In the rows, zero is written as 128.
Each row of numbers stands for one element and depends on some of the facts below. Use the named rows to name the rest.

How the elements are related:
babem | δ a | Ξ suvim | κ 323 | Π h
biler | δ a | Ξ noful,stestok,vatostun | κ 501 | Π i
bistam | δ c | κ 501 | Π i
bizudrus | δ c | Ξ kopubris | κ 323 | Π k
boklem | δ b | Ξ rageme | κ 501 | Π j
boklor | δ a | κ 640 | Π k
bolor | δ d | Ξ flatrik | κ 501 | Π h
bostik | δ b | κ 501 | Π i
bramim | δ f | κ 640 | Π h
brebrizom | δ c | κ 323 | Π h
brepak | δ e | Ξ kugan | κ 557 | Π h
briduflar | δ d | κ 323 | Π h
brilo | δ d | κ 323 | Π k
brizegrum | δ d | Ξ gudu,skugrur | κ 323 | Π h
brumo | δ c | Ξ stestok | κ 640 | Π h
dastur | δ b | κ 323 | Π h
dedre | δ b | Ξ rotrol | κ 501 | Π h
deplin | δ c | Ξ pegras | κ 501 | Π k
dobis | δ f | κ 453 | Π h
drafen | δ d | Ξ gusu,tomuzek,plabrar | κ 501 | Π h
dramu | δ a | κ 323 | Π h
drenefis | δ e | κ 501 | Π k
driras | δ c | Ξ pegras | κ 501 | Π i
drirok | δ d | κ 323 | Π i
driskikles | δ c | κ 323 | Π i
drizok | δ a | Ξ brizegrum,brumo | κ 501 | Π j
drotrul | δ a | κ 501 | Π h
druzu | δ f | Ξ flatrik | κ 640 | Π k
duklogres | δ b | κ 323 | Π h
fiste | δ f | Ξ plodruk,flatrik,plovo | κ 277 | Π h
flabrar | δ g | κ 501 | Π i
fladres | δ a | Ξ plobrul,vure,dedre | κ 501 | Π j
flatrik | δ a | κ 501 | Π h
flestin | δ d | κ 501 | Π k
fligam | δ a | Ξ gafon,zokur | κ 501 | Π h
flilil | δ a | Ξ kogrunek | κ 323 | Π i
flivem | δ a | Ξ bizudrus,fulek | κ 501 | Π h
flogrol | δ c | κ 557 | Π h
flolo | δ a | κ 277 | Π h
floti | δ e | κ 557 | Π h
fludral | δ b | κ 323 | Π i
fulek | δ a | Ξ ruskol,gagudam | κ 501 | Π j
fustok | δ b | κ 501 | Π k
gafon | δ b | κ 557 | Π i
gagudam | δ a | Ξ bizudrus | κ 501 | Π h
gelil | δ b | Ξ gagudam | κ 501 | Π h
gesto | δ g | Ξ bolor,pludul,zokur,stestok | κ 323 | Π h
getrok | δ d | κ 453 | Π i
gibek | δ b | Ξ nadadel,riror | κ 323 | Π k
giplin | δ f | κ 323 | Π i
goste | δ g | κ 323 | Π h
grageker | δ b | κ 501 | Π j
greflol | δ a | Ξ tetum | κ 323 | Π i
grodim | δ g | Ξ babem,dedre | κ 501 | Π h
grupel | δ e | κ 323 | Π h
gudu | δ a | Ξ plobrul | κ 501 | Π k
gulam | δ c | κ 501 | Π j
gusu | δ g | κ 453 | Π h
kaguk | δ a | Ξ skudril,klubra | κ 501 | Π i
kalo | δ a | Ξ grupel | κ 323 | Π i
keve | δ d | κ 501 | Π i
kezo | δ g | Ξ nistoris | κ 640 | Π h
klaflom | δ a | Ξ remol,klubra | κ 501 | Π k
klakem | δ f | κ 557 | Π j
klasas | δ e | κ 501 | Π i
klastos | δ e | κ 501 | Π j
klepan | δ c | κ 277 | Π h
kletriplos | δ c | κ 501 | Π h
klibar | δ b | κ 213 | Π j
klobri | δ g | κ 640 | Π i
klubra | δ b | κ 501 | Π h
klupar | δ c | Ξ zuple,gibek,trupir | κ 501 | Π h
kogrunek | δ a | Ξ gelil | κ 640 | Π j
koplol | δ a | Ξ kaguk | κ 213 | Π j
kopu | δ a | κ 213 | Π h
kopubris | δ d | κ 323 | Π i
koskin | δ d | κ 640 | Π j
kugan | δ a | κ 453 | Π i
legon | δ e | κ 323 | Π j
lidur | δ d | κ 501 | Π h
liskofan | δ d | Ξ gelil | κ 501 | Π h
luplak | δ f | Ξ riror | κ 323 | Π h
magu | δ e | Ξ vaste | κ 640 | Π j
maklosan | δ b | Ξ flestin,rumel | κ 323 | Π h
mapur | δ e | κ 640 | Π h
menan | δ b | κ 640 | Π h
mestil | δ a | κ 501 | Π j
molotra | δ f | κ 213 | Π i
mudrin | δ c | κ 640 | Π k
nadadel | δ c | Ξ plobrul,sunus | κ 501 | Π h
nalil | δ e | κ 501 | Π h
nestu | δ b | κ 277 | Π i
niskul | δ a | κ 501 | Π i
nistoris | δ b | Ξ rageme | κ 557 | Π i
nizu | δ a | κ 501 | Π k
noful | δ e | κ 501 | Π h
pagak | δ e | κ 557 | Π i
pegras | δ a | Ξ treplem,ruskol | κ 323 | Π i
pitrafi | δ f | Ξ bostik,dedre | κ 501 | Π j
plabrar | δ a | Ξ bolor,tafinos,triski | κ 640 | Π h
plastapum | δ a | κ 557 | Π h
plobrul | δ a | Ξ grupel | κ 501 | Π k
plodruk | δ a | Ξ sifik | κ 323 | Π h
ploma | δ c | κ 640 | Π h
plotin | δ a | Ξ sifik,kezo,dedre | κ 501 | Π h
plovo | δ a | Ξ noful,telo | κ 501 | Π h
pludul | δ a | Ξ brumo | κ 501 | Π h
podran | δ b | Ξ treplem | κ 501 | Π i
pofli | δ a | κ 277 | Π i
pumi | δ b | κ 557 | Π h
rageme | δ c | Ξ klastos | κ 501 | Π i
relos | δ a | Ξ sifik | κ 501 | Π j
remol | δ a | κ 501 | Π i
riror | δ c | Ξ grupel | κ 501 | Π i
rotrol | δ a | Ξ skibrube,flivem | κ 501 | Π h
rumel | δ g | Ξ fladres,toflen | κ 501 | Π i
rusir | δ c | κ 501 | Π h
ruskol | δ b | Ξ gagudam | κ 501 | Π k
sabor | δ c | Ξ rusir | κ 501 | Π h
sadrol | δ e | κ 277 | Π h
sakler | δ e | κ 640 | Π h
sakon | δ c | Ξ fiste | κ 557 | Π k
sater | δ c | Ξ nadadel,sakon | κ 501 | Π j
sepe | δ a | κ 323 | Π i
sifik | δ e | Ξ ruskol,grupel,klastos | κ 501 | Π j
siklak | δ a | Ξ telo | κ 323 | Π i
skatul | δ g | Ξ plodruk,sakler,trupir | κ 501 | Π k
skedar | δ g | κ 640 | Π k
skibrube | δ b | Ξ flivem | κ 453 | Π h
skilos | δ b | κ 277 | Π h
skudrel | δ c | κ 277 | Π i
skudril | δ c | Ξ skibrube | κ 557 | Π j
skugrur | δ e | Ξ rageme,bostik,duklogres | κ 453 | Π h
skuvol | δ b | Ξ kezo | κ 640 | Π h
sostafluk | δ f | κ 323 | Π h
stagrar | δ e | κ 640 | Π i
stagu | δ b | κ 501 | Π i
stasen | δ b | κ 323 | Π k
stestok | δ a | Ξ tafinos | κ 453 | Π h
studer | δ b | κ 323 | Π j
sunus | δ d | κ 501 | Π j
suskin | δ c | κ 501 | Π i
suvim | δ a | Ξ zasken | κ 501 | Π h
tafinos | δ e | Ξ grupel,zubale | κ 501 | Π i
talistem | δ f | Ξ tafinos,kalo | κ 640 | Π j
telo | δ a | κ 640 | Π h
tena | δ e | κ 323 | Π h
tetum | δ b | κ 501 | Π h
tiskel | δ g | κ 323 | Π i
toflen | δ a | Ξ sabor | κ 640 | Π j
tomuzek | δ b | Ξ klupar,kugan,rusir | κ 501 | Π h
traful | δ g | κ 557 | Π i
treplem | δ b | Ξ liskofan | κ 501 | Π h
trile | δ g | Ξ gagudam,bizudrus | κ 640 | Π i
triski | δ a | Ξ gibek | κ 323 | Π h
troklubrin | δ c | κ 501 | Π k
trumi | δ a | κ 640 | Π h
trupir | δ f | κ 501 | Π k
trurol | δ e | κ 277 | Π k
tugus | δ f | κ 501 | Π i
vaste | δ a | Ξ sabor | κ 640 | Π k
vatostun | δ c | κ 557 | Π j
vatul | δ c | κ 323 | Π j
vibim | δ b | Ξ zasken,kalo | κ 501 | Π i
vidren | δ d | κ 213 | Π k
vofle | δ a | κ 323 | Π j
vukla | δ d | Ξ vaste | κ 323 | Π j
vulal | δ b | κ 501 | Π h
vure | δ e | κ 640 | Π j
zasken | δ a | Ξ bistam,gibek | κ 323 | Π j
zater | δ a | κ 277 | Π k
zila | δ g | κ 323 | Π j
zitror | δ g | κ 323 | Π k
zivi | δ a | κ 640 | Π i
zokur | δ a | Ξ bizudrus | κ 557 | Π h
zubale | δ a | κ 213 | Π h
zugon | δ d | Ξ stestok,klaflom | κ 501 | Π k
zuple | δ f | Ξ biler | κ 501 | Π i

Some rows with their names:
[142 141 136 161 126 123 148 156 111 118 118 139 153 106 145 154 159 135
  62 118 162 135 179 119  76 125  76 103 152 139 131 109  93  99 138 142
  83  94 133]: boklem
[136 137 138 207 130 105 164 145 115 107 153 133 151 124 127 159 162 111
  48 117 138 143 173 101  82 140  40 103 152 150 128 145  98 103 140 156
  66  91 161]: deplin
[152 135 128 156  93 140 146 162  92 151  92 106 168 111 166 145 177 135
  74 111 143 125 165 126  80 135  83  92 186 126 138 136 111 109 148 127
  94 155 179]: brizegrum
[155  97 114 158 158 134 139 178 107 116  98 118 166 117 165 150 179 130
  56 135 187 126 142 108 109 141  88  87 146 147 147 107 127 108 116 143
  72 124 147]: relos
[144 153 124 143 138 138 169 165 133 143  84 127 143 129 150 169 150 127
  73 136 152 124 143 127 131 156  82 100 155 145 137 100 104 124 124 143
  83 132 130]: rumel
[137 158 125 147  83 132 155 154  90 153  90 105 181 112 168 153 184 140
  55 121 161 123 159 128  91 130  83  91 168 126 136 127  89 120 155 139
  98 165 170]: plabrar
[143 125 122 134 176 118 158 184 123 147 147  95 162 146 163 138 194 101
  68 123 137 114 166 139 135 143 106 109 174 154 132 121  80 123  89 127
  60 106 161]: stasen
[166 145 127 174 171 136 167 169 124 130 106 111 119 129 141 156 141 105
  67 119 144 128 146 116 105 138  66 107 148 157 155 132 114 112 111 140
  51 117 154]: kaguk
[166 165 128 154 144 147 167 158 126 120 113 128 143 132 136 166 147 117
  80 113 140 144 163 102 114 137  65 108 142 135 135 109 128 105 140 172
  70 140 151]: rageme
[184 132 118 162 203 138 158 192 132 112 129 106 129 146 153 129 149  96
  70 102 132 145 165 108 102 142  55 103 143 161 155 129 144 101 109 162
  45 129 171]: kopubris
[165 165 119 133 128 152 156 166 122 135  86 130 155 136 146 168 159 127
  91 122 160 140 156 105 124 136  85 106 141 126 133 102 141 106 140 172
  84 154 141]: riror
[159 125 114 103 149 147 136 186 103 135 111 117 197 125 183 138 192 148
  89 129 163 108 155 134 122 141 121  96 159 122 137  94 119 108 109 154
  92 143 145]: gibek
[168 172 124 127 105 137 168 167  97 127 132 100 196 124 144 154 195  88
  93  94 118 132 195 117 109 124  91 115 163 123 126 130 103 109 151 164
  76 161 196]: flatrik
[135 151 135 155 114 133 169 144 112 129 113 126 171 133 139 162 185 122
  72 118 158 120 171 114 108 135  85 104 145 126 116 115 102 107 137 168
  85 128 160]: sakon
[154 127 147 175 136 128 167 149 111 115 118 123 141 117 123 168 150 111
  64 105 155 114 153 114  79 125  72 106 154 152 139 127  99 107 127 126
  75  85 158]: koplol
[148 154 125 128 136 127 182 153 122 120 124 125 183 150 137 158 192 105
  87 115 166 137 182 102 133 135 101 108 138 132 109  95 105 103 125 184
  69 134 178]: vatostun
[158 171 126 118 116 142 190 148  97 143 138  89 187 135 153 144 202  94
  90  91 128 129 179 130 113 129 100 108 161 134 131 129  92 117 132 161
  71 166 210]: telo
[177 112 116 158 164 128 151 183 105 101 166  88 166 103 185 122 182  90
  50 100 111 130 188 125  92 138  44  91 161 155 153 149 113 124 122 144
  65 128 191]: gelil

Which element is each row?
No name comes twice in this set of rows, the named rows included.
[169 115 118 153 183 133 138 182 111  89 165 116 163 117 163 125 176 113
  53  97 128 129 176 110  97 139  58 100 137 149 148 125 131 106 108 171
  64 111 162] | ruskol
[163 106 128 179 165 127 163 164 110  99 135 112 144 109 143 146 156 119
  50 104 158 133 159  98  77 132  61  99 142 162 156 125 122 103 122 149
  65  94 167] | fulek
[123 116 124 155 122 127 156 163 112 137 106 123 168 116 159 166 178 140
  55 141 167 113 142 128 119 154  86  87 163 135 134 107 110 118 127 132
  92 123 139] | skatul
[159 105 123 174 185 122 171 167 113 102 146  97 148 130 152 138 168 106
  49 108 162 135 162 104  93 139  65  95 138 165 153 122 107 113 103 155
  53 103 183] | kogrunek
[142 135 118 145 116 131 171 152 108 131 147  92 181 114 178 148 184 122
  60 111 129 123 167 123 109 150  69  80 154 145 141 126 104 127 132 154
  90 158 192] | kezo
[173 153 102 114 139 141 144 187 101 111 149  96 218 125 186 130 207  97
  86 105 141 142 202 113 123 136 103 101 154 120 128 118 116 109 145 185
  72 187 186] | grupel

The same elements again, as new rows of numbers:
Named rows:
[123 114  94 163 133 128 124 120 129 124 131 121 142 138 124 127 115 118
 113 126  80 136 104  80 157 123]: suvim
[117 143 127 150 118 114 150 140 104 127 113 144 145 133 123 128 153 113
  83 134 152 117 136 136 115 123]: klobri
[145 118  88 171 143 129 124 133 164 125 124 117 137 121 115 134 186 104
 121 146 102 162 110 126 161 124]: skibrube
[105 128 147 131 115 132 150 150  96 133 151 130 136 140 141 138 123 147
 106 137 115 103 157 131 108 120]: sakon
[116 108 106 145 145 118 125 129 134 122 132 140 141 137 126 152 129 124
 101 118  71 136 114 112 150 127]: kezo
[161 140 113 170 153 148 120 105 177 118 109 138 138 124 112 116 215  98
 113 129 108 162  91 154 178 130]: gelil
[129 118  91 168 128 113 136 142 147 135 103 128 135 129 125 136 153 105
 100 132 114 142 110 105 144 125]: klibar
[118 140 103 190  93 110 159 135  95 135 113  99 156 132 110 109 170  97
  98 140 148 122 130 101 111 114]: bostik
[122 141 105 138 136 127 153 134 112 134 112 132 142 128 132 122 158 110
  83 137 135 123 127 110 122 129]: boklor
[127 105 123 127 137 118 123 134 145 131 132 157 122 150 123 138 117 133
  89 107  66 159 111 125 169 116]: gesto
[132 109 107 133 119 140 132 134 136 131 121 138 133 125 142 121 166 104
 101 120 101 132 119  97 140 125]: vofle
[127 114  97 158 137 130 126 110 133 127 137 115 147 132 122 121 140 114
 117 128  89 132 104  88 163 116]: pludul
[132 116 102 165 146 138 123 115 136 119 123 122 149 125 126 122 143 110
 118 129  91 136 105  87 158 123]: drotrul
[130 113  89 152 135 141 128 157 147 145 124 127 138 120 116 150 164 114
 118 130  86 160 134 108 150 129]: pumi
[125 139 121 148 107 121 155 160 119 145 106 126 130 136 116 116 167 103
  79 121 131 145 126 112 121 121]: stasen
[128 133 115 131 135 122 115 121 117 119 128 144 109 137 123 114 119 153
  96 125  89 155  89 114 186 122]: relos
[109 123  92 129 150 103 125 138 128 133 116 150 118 151 110 145 106 146
  83 116  54 175  80 126 195 131]: skuvol
[125 102 104 137 130 139 134 135 132 132 128 127 145 134 133 130 130 106
 104 116  79 137 119  84 143 127]: triski

Name these rows:
No name comes twice in this set of rows, the named rows included.
[114 146 106 140  99 110 156 174  84 154 124 120 124 134 103 130 148 135
  93 147 131 149 135 134 138 117] | nistoris
[155 154 150 111 126 135 151 136 125 132 115 146 128 128 133  96 220 111
  78 132 164 129 113 162 156 125] | pegras
[121  93 112 160 117 148 135 150 128 126 152 105 170 113 152 153 166 116
 135 133 105  78 170 104  96 121] | vatostun
[141 142 103 166  98 139 165 162 110 146 122  98 161 116 114 126 238  88
 112 158 165 122 158 142 103 124] | gafon
[118 116  76 151 140 125 130 128 148 131 105 134 146 124 119 147 157  98
 104 123  86 150 112 103 149 133] | menan
[121 133 107 149 123  99 120 130 110 127 120 135 110 150 107 126 110 149
  94 115  67 169  86 116 188 117] | boklem
[113 134 148 181  94 127 158 123  92 109 137 103 169 132 138 114 134 113
 109 133 154  63 150  97  93 110] | bistam
[123 107  83 181 122 129 134 115 125 119 142  93 164 125 133 125 152  95
 127 134  89 115 122  66 139 113] | flatrik
[127 110  88 154 147 134 127 130 138 126 145 111 142 119 133 137 137 123
 123 147  84 137 120  92 155 119] | stestok
[120 120 137 110 154 156 110 154 136 124 129 177 117 125 145 150  60 145
 114 110  91 138 147 100 132 141] | brepak
[124 126 145 156 145 107 108 116 122 107 136 169 113 148 111 133  97 147
 100 101  90 142 109 135 150 112] | pitrafi
[113 114 131 140 157  99 121 121 117 122 130 171 115 146 122 149  99 153
  86 101  89 139 125 131 144 121] | talistem
[138 132 120 142 157 137 115 111 147 117 134 146 125 137 121 118 150 127
 104 124  87 154  89 129 189 129] | fligam
[122 128 132 146 149 120 113 125 136 117 127 151 115 150 115 128  92 148
 102 115  69 158  97 117 181 117] | grodim
[119 109 143 130 148 107 116 132 133 131 143 167 118 156 120 147  81 141
  96  85  69 150 123 124 155 116] | luplak

The same elements again, as new rows of numbers:
Some rows with their names:
[163  52 167 140 143 164 134 170 137 135 132 147 132 169 146]: vatul
[151  95 158 141 189 129 127 129 120 104 172 126 142 132 156]: bolor
[155  42 155 167 116 138 130 168 110 105 144  98 142 188 171]: koplol
[175  71 159 153 107 151 135 141 140 116 142 128 139 144 149]: brilo
[164  97 151 170 118 134 153 133 153 136 151 122 136 131 134]: sadrol
[160  81 163 115 125 141 139 142 169 136 137 129 138 145 147]: tena
[169  72 165 137 106 161 137 136 131 123 138 116 148 150 157]: skedar
[162  81 163  91 124 146 146 144 162 142 149 144 138 135 141]: kletriplos
[162  91 154 112 108 148 144 140 143 137 140 129 150 112 160]: trumi
[163  92 151 143 128 127 140 135 157 131 136 128 136 130 146]: dastur
[137  72 174 119 186 136 130 143 148 108 165 143 135 114 172]: brumo
[163  84 144 111 114 155 136 149 161 140 148 140 132 189 161]: driskikles
[123  43 156  98  55 124 130 143 123 119 163  98 146 130 171]: gagudam
[156  80 172 106 187 142 123 147 136 104 162 128 152 107 169]: flatrik
[153 104 142 163 138 131 146 123 144 134 138 123 132 126 146]: menan
[160  81 159 162 136 142 145 145 144 143 147 113 136 138 138]: trurol
[159  87 180  98 215 149 124 148 151 109 167 162 136 115 149]: klupar
[150  58 176 150 217 156 119 165 106 111 161 135 132 177 152]: sater

Name these rows:
No name comes twice in this set of rows, the named rows included.
[126  42 165 103  89 137 131 148 121 136 159 106 135 167 170] | deplin
[148  80 150 111 130 155 125 142 133 128 164 114 147 155 179] | remol
[179  63 162 157 103 164 130 161 121 116 150 127 143 126 118] | klakem
[143  62 146 101 113 147 125 144 130 130 163  99 147 146 177] | kaguk
[137  66 149 119 157 138 121 146 146 131 171 116 134 167 168] | rageme
[156  82 155 126 197 158 120 148 133 109 172 125 150 149 172] | biler
[169  94 154 172 212 158 135 146 141 138 172 138 149 135 171] | kugan
[160  71 173 174 200 158 127 153 124 119 142 128 133 162 143] | magu
[141  55 161 119 171 130 125 140 141 161 165 104 142 132 153] | skugrur
[154  74 157  87 201 150 114 152 132 127 164 122 152 171 180] | kalo
[134  34 162 142 118 141 125 169 108 133 157 102 131 169 155] | skudril
[170  93 162 123 212 157 110 148 136 108 174 138 144 128 160] | zuple
[167  78 168 184 215 146 135 132 149 123 168 119 148 126 166] | gusu
[133  74 157 131 167 116 127 127 127 128 168 100 131 130 152] | dedre
[138  42 164 149 119 116 128 131 142 146 161  92 136 119 135] | skibrube

